Below is a small trained network, with its code and all its weights. Each question gives an input and a target symbol and asks what happens when units are switched off, that is, made to give their printed mean instead of their output.

import numpy as np


def w(rows, s, z=0):
    codes = np.array(rows[::2]) - 128.0
    scale = np.full(codes.shape[1], s)
    scale[-1] = z or s
    return codes * scale


def f(y):
    return np.maximum(y, 0)


def softmax(a):
    e = np.exp(a - a.max(-1, keepdims=True))
    return e / e.sum(-1, keepdims=True)


def log_softmax(a):
    a = a - a.max(-1, keepdims=True)
    return a - np.log(np.exp(a).sum(-1, keepdims=True))


def net(x, mask):
    ids = ['ΔΘΠΣΨαβημτω'.index(c) for c in x.split()]
    T = len(ids)
    res = E[ids] + P[:T]
    u = 0
    for l in range(3):
        q, k, v = (res @ M[l].T for M in (Q, K, V))
        z = softmax(np.where(np.tri(T) > 0, q @ k.T / 3**0.5, -1e9)) @ v
        res = res + np.where(mask[u], z, O[l][:, -1]) @ O[l][:, :-1]
        u += 1
        y = f(res @ A[l][:, :-1].T + A[l][:, -1])
        res = res + np.where(mask[u : u + 4], y, B[l][:, -1]) @ B[l][:, :-1]
        u += 4
    return log_softmax(res[-1] @ U[:, :-1].T + U[:, -1])


Q, K, V, O, A, B = {}, {}, {}, {}, {}, {}
E = w([
[105,91,170],'Δ',
[122,174,122],'Θ',
[131,83,186],'Π',
[84,105,163],'Σ',
[135,151,110],'Ψ',
[63,135,222],'α',
[130,253,119],'β',
[98,50,108],'η',
[119,152,91],'μ',
[133,97,161],'τ',
[105,97,197],'ω',
],0.019)
P = w([
[45,58,100],'0',
[242,47,96],'1',
[255,79,97],'2',
[250,74,88],'3',
[241,98,85],'4',
[250,97,91],'5',
[230,108,93],'6',
[236,106,92],'7',
[238,119,97],'8',
[218,124,91],'9',
[219,129,108],'10',
[236,133,96],'11',
[198,125,92],'12',
],0.0039)
Q[0] = w([
[140,97,140],'L0H1',
[179,125,92],'L0H1',
[156,253,30],'L0H1',
],0.017)
K[0] = w([
[113,121,148],'L0H1',
[149,125,175],'L0H1',
[252,161,99],'L0H1',
],0.024)
V[0] = w([
[2,147,110],'L0H1',
[141,122,119],'L0H1',
[173,90,102],'L0H1',
],0.009)
O[0] = w([
[195,247,106,252],'L0H1',
[110,107,130,95],'L0H1',
[3,81,124,46],'L0H1',
],0.0057,0.0019)
A[0] = w([
[234,67,54,13],'L0N1',
[90,2,140,26],'L0N2',
[110,112,120,1],'L0N3',
[57,154,131,5],'L0N4',
],0.0087,0.0023)
B[0] = w([
[73,146,132,200],'L0N1',
[250,150,139,250],'L0N2',
[131,120,120,129],'L0N3',
[111,145,133,130],'L0N4',
],0.015,0.0025)
Q[1] = w([
[95,74,26],'L1H1',
[189,149,53],'L1H1',
[141,103,4],'L1H1',
],0.025)
K[1] = w([
[195,155,4],'L1H1',
[43,91,92],'L1H1',
[108,112,16],'L1H1',
],0.024)
V[1] = w([
[139,164,129],'L1H1',
[123,134,133],'L1H1',
[173,255,132],'L1H1',
],0.0079)
O[1] = w([
[71,174,155,159],'L1H1',
[97,148,135,135],'L1H1',
[1,242,200,249],'L1H1',
],0.0053,0.0018)
A[1] = w([
[35,18,98,23],'L1N1',
[95,100,106,45],'L1N2',
[185,112,2,254],'L1N3',
[70,20,3,142],'L1N4',
],0.0076,0.0049)
B[1] = w([
[139,111,141,128],'L1N1',
[83,101,109,128],'L1N2',
[6,76,140,253],'L1N3',
[96,200,107,151],'L1N4',
],0.013,0.0042)
Q[2] = w([
[141,115,181],'L2H1',
[99,139,179],'L2H1',
[204,111,6],'L2H1',
],0.022)
K[2] = w([
[161,147,137],'L2H1',
[116,182,155],'L2H1',
[133,1,74],'L2H1',
],0.024)
V[2] = w([
[55,107,254],'L2H1',
[114,150,103],'L2H1',
[142,57,207],'L2H1',
],0.0079)
O[2] = w([
[18,254,155,255],'L2H1',
[173,121,77,144],'L2H1',
[17,146,233,97],'L2H1',
],0.0062,0.0068)
A[2] = w([
[96,214,71,15],'L2N1',
[126,87,243,83],'L2N2',
[79,35,125,206],'L2N3',
[217,177,251,3],'L2N4',
],0.012,0.0046)
B[2] = w([
[167,20,87,231],'L2N1',
[186,54,189,254],'L2N2',
[254,162,111,219],'L2N3',
[28,14,9,241],'L2N4',
],0.0093,0.0067)
U = w([
[162,218,185,183],'Δ',
[23,253,136,231],'Θ',
[186,128,174,102],'Π',
[171,237,233,208],'Σ',
[141,226,190,229],'Ψ',
[124,104,162,41],'α',
[206,173,7,2],'β',
[249,168,64,180],'η',
[85,180,16,24],'μ',
[203,184,176,174],'τ',
[166,90,133,31],'ω',
],0.0051,0.0052)

Each question gives the input, a string of symbols that net reads in full, and the target symbol t.
The units are the heads (3 rows each of Q, K, V and O) and the neurons (one row each of A and B). Each row of codes is followed by its name. A weight is (code - 128) times the scale printed after its matrix; where a second scale follows, it is the last column's (O, A, B and U).
mask holds one flag per unit, layer by layer, with each layer's heads first. A switched-off unit (its flag False) gives its mean, the last column of its rows in O or B, instead of its output. The means were averaged over made-up inputs and are rounded, as every weight is.
A unit's drop is (log p(t) with every unit on - log p(t) with that unit switched off) / (log p(t) with every unit on - log p(t) with every unit switched off).
The circuit of an input: a set's keep is (log p(t) with only the set's units on - log p(t) with every unit switched off) / (log p(t) with every unit on - log p(t) with every unit switched off). Starting from the 12 units with the biggest drops (on a tie, the unit counted first), units are removed one at a time, each time the one whose removal leaves the highest keep (on an exact tie, the one counted first), for as long as the keep stays at least 0.8.
circuit, biggest first: the units of the circuit, biggest drop first
most important unit: the unit with the biggest drop
k most important neurons: the k neurons with the biggest drops, biggest first
top k neurons in layer l: the k neurons of layer l with the biggest drops, biggest first
drop when u is switched off: that unit's drop, to one decimal
input Σ τ ω μ α Π Ψ α η τ, target Θ: circuit, biggest first -> L2H1
input Σ Δ ω α μ, target Θ: 2 most important neurons -> L2N2; L1N3
input ω Π Π ω β τ ω τ α α τ μ, target Θ: circuit, biggest first -> L1H1; L2H1
input α Π μ Δ, target Θ: circuit, biggest first -> L0H1; L2H1; L1H1
input μ Θ ω Δ τ η Π α Π Π α η, target Θ: circuit, biggest first -> L2H1; L0N1; L1H1
input Σ ω α Ψ ω Π Ψ, target Θ: circuit, biggest first -> L2H1; L1N3
input Ψ Π τ τ α ω Ψ ω Δ Θ, target Θ: 2 most important neurons -> L0N2; L2N2
input Ψ τ Ψ τ α Θ, target Θ: circuit, biggest first -> L2H1; L0H1
input α α Ψ τ, target Θ: top 2 neurons in layer 2 -> L2N2; L2N3
input Σ Π α Θ ω τ Δ, target Θ: 2 most important neurons -> L2N3; L2N4
input α η τ Σ, target Θ: 3 most important neurons -> L2N2; L2N3; L0N2
input Ψ η τ ω τ ω ω, target ω: top 2 neurons in layer 2 -> L2N4; L2N2
input β τ τ μ Δ ω τ Θ τ η Π β, target η: top 2 neurons in layer 2 -> L2N1; L2N4
input α ω η, target Θ: most important unit -> L0H1
input β η Π Σ Θ Δ β ω ω ω, target η: drop when L1N3 is switched off -> 0.5
input ω Π Σ α ω Ψ, target Θ: drop when L0N2 is switched off -> 0.1
input β τ Δ τ ω, target η: drop when L1N3 is switched off -> 0.3
